Below are the code and all the weights of a small trained network. Each question names an input and a target symbol and asks about switching units off, where a switched-off unit gives its printed mean instead of its output.

import numpy as np


def w(rows, s, z=0):
    codes = np.array(rows[::2]) - 128.0
    scale = np.full(codes.shape[1], s)
    scale[-1] = z or s
    return codes * scale


def norm(h):
    return h / np.sqrt((h * h).mean(-1, keepdims=True) + 1e-5)


def f(y):
    return np.maximum(y, 0)


def softmax(a):
    e = np.exp(a - a.max(-1, keepdims=True))
    return e / e.sum(-1, keepdims=True)


def log_softmax(a):
    a = a - a.max(-1, keepdims=True)
    return a - np.log(np.exp(a).sum(-1, keepdims=True))


def net(x, mask):
    ids = ['ΔΠαβγλμσ'.index(c) for c in x.split()]
    T = len(ids)
    res = E[ids] + P[:T]
    r = norm(res)
    for j in range(3):
        rows = slice(2 * j, 2 * j + 2)
        q, k, v = (r @ M[0][rows].T for M in (Q, K, V))
        z = softmax(np.where(np.tri(T) > 0, q @ k.T / 2**0.5, -1e9)) @ v
        o = O[0][rows]
        res = res + np.where(mask[j], z, o[:, -1]) @ o[:, :-1]
    y = f(norm(res) @ A[0][:, :-1].T + A[0][:, -1])
    res = res + np.where(mask[3:7], y, B[0][:, -1]) @ B[0][:, :-1]
    return log_softmax(norm(res)[-1] @ U[:, :-1].T + U[:, -1])


Q, K, V, O, A, B = {}, {}, {}, {}, {}, {}
E = w([
[154,131,221,1],'Δ',
[122,100,188,109],'Π',
[211,142,144,170],'α',
[153,192,68,168],'β',
[172,178,54,87],'γ',
[95,137,194,229],'λ',
[148,183,133,39],'μ',
[75,101,105,83],'σ',
],0.0073)
P = w([
[134,154,176,20],'0',
[146,171,165,12],'1',
[146,187,150,25],'2',
[152,202,135,28],'3',
[144,204,137,30],'4',
[145,212,126,45],'5',
[140,221,116,55],'6',
[128,235,108,69],'7',
[130,247,119,72],'8',
[144,254,116,63],'9',
],0.0028)
Q[0] = w([
[145,150,115,158],'head 1',
[111,102,120,4],'head 1',
[157,156,130,137],'head 2',
[121,66,130,154],'head 2',
[83,81,157,123],'head 3',
[147,125,87,44],'head 3',
],0.027)
K[0] = w([
[107,146,98,123],'head 1',
[253,110,157,117],'head 1',
[117,115,103,157],'head 2',
[187,118,194,135],'head 2',
[61,121,137,57],'head 3',
[211,92,157,91],'head 3',
],0.021)
V[0] = w([
[120,103,161,49],'head 1',
[126,191,200,118],'head 1',
[4,183,126,101],'head 2',
[180,149,174,117],'head 2',
[170,139,133,149],'head 3',
[100,77,39,169],'head 3',
],0.011)
O[0] = w([
[56,113,108,55,176],'head 1',
[120,110,247,125,198],'head 1',
[22,100,2,210,193],'head 2',
[168,150,205,162,139],'head 2',
[141,155,173,199,153],'head 3',
[17,167,152,59,9],'head 3',
],0.0062,0.011)
A[0] = w([
[81,24,187,188,151],'neuron 1',
[33,75,86,39,69],'neuron 2',
[254,150,97,143,5],'neuron 3',
[159,179,168,210,126],'neuron 4',
],0.0097,0.0023)
B[0] = w([
[118,139,45,181,238],'neuron 1',
[62,88,85,8,193],'neuron 2',
[140,205,52,171,233],'neuron 3',
[53,99,195,44,253],'neuron 4',
],0.012,0.0053)
U = w([
[213,212,80,121,7],'Δ',
[247,194,90,82,44],'Π',
[67,212,175,117,157],'α',
[137,149,203,205,137],'β',
[58,55,245,188,35],'γ',
[69,70,36,60,165],'λ',
[183,21,91,224,119],'μ',
[232,71,202,85,253],'σ',
],0.011,0.0047)

Each question gives the input, a string of symbols that net reads in full, and the target symbol t.
The units are the heads (2 rows each of Q, K, V and O) and the neurons (one row each of A and B). Each row of codes is followed by its name. A weight is (code - 128) times the scale printed after its matrix; where a second scale follows, it is the last column's (O, A, B and U).
mask holds one flag per unit, heads first, then neurons. A switched-off unit (its flag False) gives its mean, the last column of its rows in O or B, instead of its output. The means were averaged over made-up inputs and are rounded, as every weight is.
A unit's drop is (log p(t) with every unit on - log p(t) with that unit switched off) / (log p(t) with every unit on - log p(t) with every unit switched off).
The circuit of an input: a set's keep is (log p(t) with only the set's units on - log p(t) with every unit switched off) / (log p(t) with every unit on - log p(t) with every unit switched off). Starting from all 7 units, units are removed one at a time, each time the one whose removal leaves the highest keep (on an exact tie, the one counted first), for as long as the keep stays at least 0.8.
units of the circuit, in order: the units of the circuit, biggest drop first
top k neurons: the k neurons with the biggest drops, biggest first
drop when u is switched off: that unit's drop, to one decimal
input μ α Δ β γ α Δ Δ μ α, target α: units of the circuit, in order -> (neuron 4; head 3)
input α Δ Π Π σ μ, target μ: units of the circuit, in order -> (head 2; head 3; neuron 4)
input Δ α μ μ σ, target μ: units of the circuit, in order -> (head 1; neuron 2; neuron 4)
input Π Δ Δ Π α β γ Π Δ, target Π: top neuron -> (neuron 3)
input Δ σ α Δ μ γ β β Δ, target Δ: top 2 neurons -> (neuron 3; neuron 2)
input Δ Δ α σ, target μ: units of the circuit, in order -> (head 1; neuron 2)
input γ Π α μ γ α μ α, target α: units of the circuit, in order -> (neuron 4; neuron 3; head 3)
input β α Δ Δ γ Δ μ, target α: units of the circuit, in order -> (neuron 4; neuron 3; head 3)
input β Δ μ Π γ μ, target Π: units of the circuit, in order -> (head 2; neuron 2)
input Δ Π Π γ γ β Π, target μ: top 3 neurons -> (neuron 4; neuron 1; neuron 2)
input Δ σ β λ, target λ: top 2 neurons -> (neuron 3; neuron 2)
input γ α α λ Π α, target β: units of the circuit, in order -> (neuron 3; head 1; neuron 4; neuron 2)
input Π α Δ Δ Δ Π σ γ, target μ: top 2 neurons -> (neuron 2; neuron 4)
input Δ α λ σ μ, target μ: top neuron -> (neuron 2)
input Δ β Π, target μ: top 2 neurons -> (neuron 1; neuron 4)
input Δ λ μ, target Π: units of the circuit, in order -> (head 2; head 3; neuron 2)
input λ β Δ α Δ, target σ: top 2 neurons -> (neuron 1; neuron 4)
input Δ σ σ α γ μ Δ σ μ γ, target μ: top 3 neurons -> (neuron 2; neuron 4; neuron 3)
input σ Δ β λ, target λ: top 2 neurons -> (neuron 2; neuron 3)
input α Π α γ, target Δ: units of the circuit, in order -> (neuron 3)
input Π β β Π σ α Π σ Π Δ, target μ: drop when head 1 is switched off -> 0.4
input β λ γ β β λ, target γ: drop when neuron 4 is switched off -> 0.9
input Δ β Π β, target α: drop when head 3 is switched off -> 0.6
input Δ λ β λ, target γ: drop when neuron 4 is switched off -> 1.0
